Here is a tiny trained network, its code and every weight. The questions are about switching its units off for an input and a class, where a switched-off unit gives its printed mean instead of its output.

import numpy as np


def w(rows, s, z=0):
    codes = np.array(rows[::2]) - 128.0
    scale = np.full(codes.shape[1], s)
    scale[-1] = z or s
    return codes * scale


def norm(h):
    return h / np.sqrt((h * h).mean(-1, keepdims=True) + 1e-5)


def f(y):
    return y / 2 * (1 + np.tanh(0.7978845608 * (y + 0.044715 * y**3)))


def log_softmax(a):
    a = a - a.max(-1, keepdims=True)
    return a - np.log(np.exp(a).sum(-1, keepdims=True))


def net(x, mask):
    res = np.array(x, float).reshape(1, 4) / 4 @ E
    u = 0
    for l in range(2):
        y = f(norm(res) @ A[l][:, :-1].T + A[l][:, -1])
        res = res + np.where(mask[u : u + 4], y, B[l][:, -1]) @ B[l][:, :-1]
        u += 4
    return log_softmax(norm(res)[-1] @ U[:, :-1].T + U[:, -1])


A, B = {}, {}
E = w([
[9,148,189,53,120,100,205,56,177,147],'x0',
[110,163,108,152,225,106,86,77,125,141],'x1',
[148,67,103,97,132,128,82,99,254,137],'x2',
[74,123,114,189,179,210,157,165,180,121],'x3',
],0.0071)
A[0] = w([
[116,208,108,110,245,88,101,139,140,136,39],'0.n1',
[64,187,134,155,156,91,180,204,24,37,4],'0.n2',
[72,153,176,246,159,220,201,170,128,141,75],'0.n3',
[134,115,181,199,2,99,189,176,183,65,94],'0.n4',
],0.006,0.0032)
B[0] = w([
[102,160,162,38,172,146,109,210,82,124,168],'0.n1',
[219,97,89,102,179,71,151,192,220,146,225],'0.n2',
[92,90,160,119,95,129,93,113,150,56,252],'0.n3',
[123,195,152,76,248,151,89,116,98,163,206],'0.n4',
],0.013,0.0039)
A[1] = w([
[162,146,187,113,89,2,119,109,58,133,132],'1.n1',
[57,149,153,98,133,96,234,91,143,126,50],'1.n2',
[139,178,94,93,203,110,124,147,177,172,112],'1.n3',
[116,82,146,121,131,163,74,151,44,66,252],'1.n4',
],0.0074,0.0035)
B[1] = w([
[45,69,146,150,161,195,137,116,193,51,244],'1.n1',
[237,123,9,211,82,132,65,160,37,148,224],'1.n2',
[183,172,173,126,74,125,200,138,137,165,242],'1.n3',
[85,163,142,126,74,92,154,51,92,176,252],'1.n4',
],0.011,0.0045)
U = w([
[222,102,62,101,172,87,176,176,234,125,254],'0',
[152,154,27,252,77,130,76,104,17,181,115],'1',
[33,106,182,133,155,167,74,103,157,19,115],'2',
[114,240,167,1,200,178,94,152,39,191,74],'3',
[129,137,198,155,76,75,176,127,135,181,75],'4',
],0.0097,0.004)

Each question gives the input, the list of numbers given to net, and the class t.
The units are the neurons (one row each of A and B). Each row of codes is followed by its name. A weight is (code - 128) times the scale printed after its matrix; where a second scale follows, it is the last column's (A, B and U).
mask holds one flag per neuron, layer by layer. A switched-off neuron (its flag False) gives its mean, the last column of its row in B, instead of its output. The means were averaged over made-up inputs and are rounded, as every weight is.
A unit's drop is (log p(t) with every unit on - log p(t) with that unit switched off) / (log p(t) with every unit on - log p(t) with every unit switched off).
The circuit of an input: a set's keep is (log p(t) with only the set's units on - log p(t) with every unit switched off) / (log p(t) with every unit on - log p(t) with every unit switched off). Starting from all 8 units, units are removed one at a time, each time the one whose removal leaves the highest keep (on an exact tie, the one counted first), for as long as the keep stays at least 0.8.
units of the circuit, in order: the units of the circuit, biggest drop first
top k neurons: the k neurons with the biggest drops, biggest first
k most important neurons of layer l: the k neurons of layer l with the biggest drops, biggest first
input [-2,1,-8,1], class 0: most important neuron of layer 0 -> 0.n2
input [6,2,-6,-4], class 0: units of the circuit, in order -> 0.n2; 1.n4
input [1,-3,1,-4], class 2: top 3 neurons -> 1.n1; 0.n2; 0.n1
input [-5,-5,1,-7], class 2: top 2 neurons -> 1.n1; 0.n2
input [6,7,5,4], class 3: 2 most important neurons of layer 0 -> 0.n1; 0.n2
input [6,-8,6,1], class 3: top 2 neurons -> 0.n4; 0.n2
input [-1,-8,5,8], class 2: top 3 neurons -> 0.n2; 0.n3; 0.n1
input [-6,-7,-3,-1], class 3: top 3 neurons -> 0.n4; 1.n2; 0.n3
input [-6,-8,3,0], class 3: units of the circuit, in order -> 0.n4; 0.n2
input [8,6,1,-3], class 1: top 3 neurons -> 1.n2; 0.n4; 0.n2
input [-4,6,-3,6], class 2: top 2 neurons -> 0.n3; 1.n2
input [7,5,-7,2], class 0: 2 most important neurons of layer 0 -> 0.n2; 0.n1
input [1,0,-8,7], class 0: top 2 neurons -> 0.n2; 1.n1
input [-5,7,1,2], class 3: units of the circuit, in order -> 0.n1
input [-2,4,3,5], class 2: top 2 neurons -> 1.n2; 0.n4
input [7,0,-2,-7], class 1: top 2 neurons -> 1.n2; 0.n3
input [0,-7,5,-5], class 3: 3 most important neurons of layer 0 -> 0.n4; 0.n2; 0.n3
input [3,8,7,0], class 3: top 2 neurons -> 0.n1; 0.n2
input [1,-6,-8,-8], class 0: top 4 neurons -> 0.n2; 0.n3; 1.n4; 0.n4
input [6,5,-2,-6], class 1: units of the circuit, in order -> 1.n2
input [3,6,-8,-8], class 0: 3 most important neurons of layer 0 -> 0.n2; 0.n3; 0.n4
input [6,6,-1,3], class 1: 2 most important neurons of layer 0 -> 0.n4; 0.n2
input [-1,7,5,5], class 3: 2 most important neurons of layer 0 -> 0.n1; 0.n2
